Below is a small trained network, with its code and all its weights. Each question gives an input and a class and asks what happens when units are switched off, that is, made to give their printed mean instead of their output.

import numpy as np


def w(rows, s, z=0):
    codes = np.array(rows[::2]) - 128.0
    scale = np.full(codes.shape[1], s)
    scale[-1] = z or s
    return codes * scale


def f(y):
    return np.maximum(y, 0)


def log_softmax(a):
    a = a - a.max(-1, keepdims=True)
    return a - np.log(np.exp(a).sum(-1, keepdims=True))


def net(x, mask):
    res = np.array(x, float).reshape(1, 6) / 4 @ E
    y = f(res @ A[0][:, :-1].T + A[0][:, -1])
    res = res + np.where(mask, y, B[0][:, -1]) @ B[0][:, :-1]
    return log_softmax(res[-1] @ U[:, :-1].T + U[:, -1])


A, B = {}, {}
E = w([
[59,177,144,73,26,61,180,1,41],'x0',
[15,15,7,20,146,82,56,178,125],'x1',
[138,74,29,131,202,224,211,58,30],'x2',
[88,161,2,235,133,47,241,160,191],'x3',
[62,27,208,184,179,137,114,5,236],'x4',
[191,90,2,200,19,164,16,61,141],'x5',
],0.0056)
A[0] = w([
[162,117,68,138,118,205,135,72,111,45],'N1',
[93,180,114,111,62,111,145,121,62,98],'N2',
[113,142,106,68,54,52,159,2,94,117],'N3',
[172,90,191,50,108,196,44,116,92,179],'N4',
[117,107,82,132,185,181,167,91,50,123],'N5',
[131,165,149,71,164,108,188,175,105,105],'N6',
[172,79,63,126,153,164,181,95,74,120],'N7',
[58,77,173,147,102,105,152,41,156,137],'N8',
[193,109,97,164,199,164,73,187,200,38],'N9',
[164,195,182,191,135,167,172,122,120,75],'N10',
[172,105,150,164,195,201,89,205,180,121],'N11',
[127,150,75,195,134,49,177,155,141,150],'N12',
[201,191,170,214,119,177,200,117,138,106],'N13',
[71,156,78,179,150,87,186,151,151,103],'N14',
[182,191,77,91,68,120,132,210,58,89],'N15',
[86,79,159,160,173,111,116,49,192,153],'N16',
[61,102,161,132,103,104,138,32,161,133],'N17',
[89,168,71,179,111,73,198,134,185,45],'N18',
[106,164,188,133,45,51,73,193,198,174],'N19',
[184,137,107,141,38,79,55,111,193,93],'N20',
[94,162,172,129,40,70,108,135,164,150],'N21',
[147,98,104,149,147,141,131,92,102,65],'N22',
[128,88,45,81,176,189,202,68,72,74],'N23',
[103,84,69,132,91,110,68,129,117,7],'N24',
[27,54,86,60,154,96,73,167,111,63],'N25',
[172,110,57,215,50,139,45,72,98,68],'N26',
[98,130,69,198,117,58,223,135,171,99],'N27',
[67,75,163,175,176,149,115,45,216,159],'N28',
[85,161,166,85,212,74,237,161,130,18],'N29',
[153,107,86,174,33,144,73,115,148,29],'N30',
[167,134,49,211,67,124,76,91,112,28],'N31',
[221,215,174,215,121,172,167,61,151,25],'N32',
[170,115,92,130,168,214,171,85,67,142],'N33',
[161,82,112,158,192,157,99,197,193,86],'N34',
[187,129,73,167,73,156,80,92,142,50],'N35',
[134,145,155,114,85,25,69,182,187,187],'N36',
[26,61,63,31,171,102,79,176,129,37],'N37',
[48,98,37,97,143,78,138,166,168,103],'N38',
[190,70,111,167,187,173,92,234,181,98],'N39',
[115,135,207,32,198,155,168,156,100,141],'N40',
[83,169,47,205,109,85,208,142,180,55],'N41',
[164,156,109,96,111,109,134,194,67,101],'N42',
[41,56,62,46,147,104,80,172,127,74],'N43',
[53,153,137,98,29,60,167,36,90,83],'N44',
[67,143,185,113,229,61,203,171,110,66],'N45',
[129,105,89,128,177,170,204,103,81,130],'N46',
[155,206,83,52,67,101,159,152,76,111],'N47',
[123,116,188,40,104,161,60,100,66,165],'N48',
],0.0064,0.0013)
B[0] = w([
[73,119,162,98,128,143,129,146,192,195],'N1',
[179,125,89,114,185,193,182,182,113,195],'N2',
[151,165,111,72,197,122,212,161,101,228],'N3',
[185,166,129,84,149,139,50,14,102,253],'N4',
[45,200,152,134,141,225,119,148,233,216],'N5',
[134,27,149,126,140,104,104,165,149,204],'N6',
[52,165,140,122,138,164,98,145,210,216],'N7',
[170,106,77,190,170,175,134,201,67,206],'N8',
[154,171,97,77,173,122,200,141,99,223],'N9',
[179,90,208,190,50,128,160,94,168,223],'N10',
[184,195,107,88,169,140,203,123,75,234],'N11',
[155,153,120,122,158,150,50,67,135,213],'N12',
[183,138,181,157,61,134,158,106,156,248],'N13',
[158,150,138,105,132,118,57,50,127,206],'N14',
[146,29,95,234,128,220,52,213,82,235],'N15',
[147,82,68,198,151,200,90,211,72,217],'N16',
[166,104,72,167,186,191,143,215,56,202],'N17',
[154,166,132,105,138,129,69,50,113,208],'N18',
[17,215,140,137,139,218,109,176,199,239],'N19',
[65,99,164,83,148,107,125,162,204,201],'N20',
[67,198,134,133,152,185,153,161,175,204],'N21',
[97,115,127,125,143,155,114,152,183,163],'N22',
[59,166,143,131,125,186,131,148,189,236],'N23',
[154,71,190,112,84,103,165,113,188,190],'N24',
[206,135,197,222,46,149,181,83,154,239],'N25',
[139,27,189,19,177,5,148,172,201,229],'N26',
[185,169,105,68,140,141,12,33,92,225],'N27',
[157,67,66,198,151,204,75,225,49,238],'N28',
[127,9,182,59,152,12,104,146,207,230],'N29',
[111,70,150,83,142,74,151,142,183,195],'N30',
[133,24,170,67,170,57,119,128,165,209],'N31',
[192,106,184,189,52,119,164,115,149,251],'N32',
[52,159,154,139,114,174,110,140,207,223],'N33',
[168,207,86,74,186,144,218,147,75,218],'N34',
[127,58,166,71,135,56,146,155,165,198],'N35',
[61,178,127,142,135,224,138,143,194,222],'N36',
[190,136,205,206,34,142,198,84,141,252],'N37',
[192,150,182,153,85,154,144,56,120,225],'N38',
[169,193,111,61,178,115,199,138,82,241],'N39',
[127,68,168,69,126,49,60,116,178,238],'N40',
[178,153,117,98,145,143,50,49,91,228],'N41',
[154,58,108,200,140,172,76,177,100,199],'N42',
[191,144,223,200,60,141,180,97,151,246],'N43',
[175,192,95,52,208,133,247,166,69,228],'N44',
[129,3,198,59,166,41,86,149,184,233],'N45',
[49,157,166,135,146,172,106,137,192,210],'N46',
[165,81,78,186,147,217,110,228,85,225],'N47',
[175,202,108,98,156,148,82,31,86,239],'N48',
],0.0049,0.0064)
U = w([
[123,29,163,63,158,63,118,142,173,78],'0',
[178,136,183,194,28,132,201,78,133,126],'1',
[156,193,91,71,206,130,240,149,73,91],'2',
[146,67,87,205,162,169,58,204,71,169],'3',
[153,176,128,85,152,127,2,18,106,225],'4',
[22,196,146,132,138,167,120,149,199,209],'5',
[111,128,106,137,114,93,125,117,104,214],'6',
[67,139,117,148,86,87,123,109,91,4],'7',
],0.009,0.0015)

Each question gives the input, the list of numbers given to net, and the class t.
The units are the neurons (one row each of A and B). Each row of codes is followed by its name. A weight is (code - 128) times the scale printed after its matrix; where a second scale follows, it is the last column's (A, B and U).
mask holds one flag per neuron, in row order. A switched-off neuron (its flag False) gives its mean, the last column of its row in B, instead of its output. The means were averaged over made-up inputs and are rounded, as every weight is.
A unit's drop is (log p(t) with every unit on - log p(t) with that unit switched off) / (log p(t) with every unit on - log p(t) with every unit switched off).
The circuit of an input: a set's keep is (log p(t) with only the set's units on - log p(t) with every unit switched off) / (log p(t) with every unit on - log p(t) with every unit switched off). Starting from the 12 units with the biggest drops (on a tie, the unit counted first), units are removed one at a time, each time the one whose removal leaves the highest keep (on an exact tie, the one counted first), for as long as the keep stays at least 0.8.
circuit, biggest first: the units of the circuit, biggest drop first
top k neurons: the k neurons with the biggest drops, biggest first
drop of u: that unit's drop, to one decimal
input [0,6,8,7,-6,5], class 5: circuit, biggest first	(N23; N5)
input [-6,0,2,-8,-6,6], class 4: circuit, biggest first	(N4)
input [0,-4,-6,-4,1,4], class 5: circuit, biggest first	(N19; N20)
input [7,-2,2,8,2,-5], class 4: circuit, biggest first	(N27; N41)
input [-7,1,5,-8,-6,-1], class 4: top 3 neurons	(N4; N44; N40)
input [6,4,-1,5,6,7], class 0: top 2 neurons	(N26; N31)
input [4,1,0,1,8,-5], class 3: circuit, biggest first	(N28; N16)
input [5,5,-1,-7,-8,-8], class 0: top 2 neurons	(N40; N29)
input [-1,-6,8,-3,-3,-7], class 5: circuit, biggest first	(N5; N33)
input [0,4,7,7,-5,-7], class 0: top 3 neurons	(N29; N45; N6)
input [-4,-7,-7,-3,-8,-7], class 3: top 4 neurons	(N15; N42; N47; N26)
input [-7,8,-5,1,4,-5], class 1: circuit, biggest first	(N37; N25)
input [-8,-2,5,0,8,8], class 0: top 3 neurons	(N26; N31; N35)
input [5,6,-8,-3,2,-4], class 5: circuit, biggest first	(N19)
input [7,-1,-1,4,-3,-1], class 2: top 2 neurons	(N44; N3)
input [5,-7,3,6,-8,0], class 3: circuit, biggest first	(N15; N47)
input [-4,-1,7,5,3,-7], class 0: top 2 neurons	(N29; N45)
input [-4,3,0,-8,8,4], class 3: top 2 neurons	(N28; N16)
input [4,2,-2,-5,-6,-6], class 0: top 4 neurons	(N40; N29; N45; N28)
input [1,5,-8,-8,2,-4], class 4: circuit, biggest first	(N48)
input [4,-4,-6,6,-4,-3], class 4: circuit, biggest first	(N27; N41)
input [4,6,0,5,5,-3], class 1: top 4 neurons	(N37; N25; N43; N38)
input [5,4,-4,4,-8,4], class 3: top 2 neurons	(N15; N47)
input [6,2,0,1,5,-3], class 2: top 3 neurons	(N44; N3; N15)
input [7,-2,6,-4,2,8], class 0: top 2 neurons	(N26; N31)
input [-4,7,5,4,4,-6], class 1: top 2 neurons	(N37; N25)
input [0,-5,-5,5,3,-5], class 0: circuit, biggest first	(N45)
input [4,8,8,0,-6,-5], class 1: drop of N43	0.3
input [-3,0,5,4,-1,-3], class 5: drop of N34	0.0
input [5,6,0,6,7,3], class 3: drop of N28	0.7
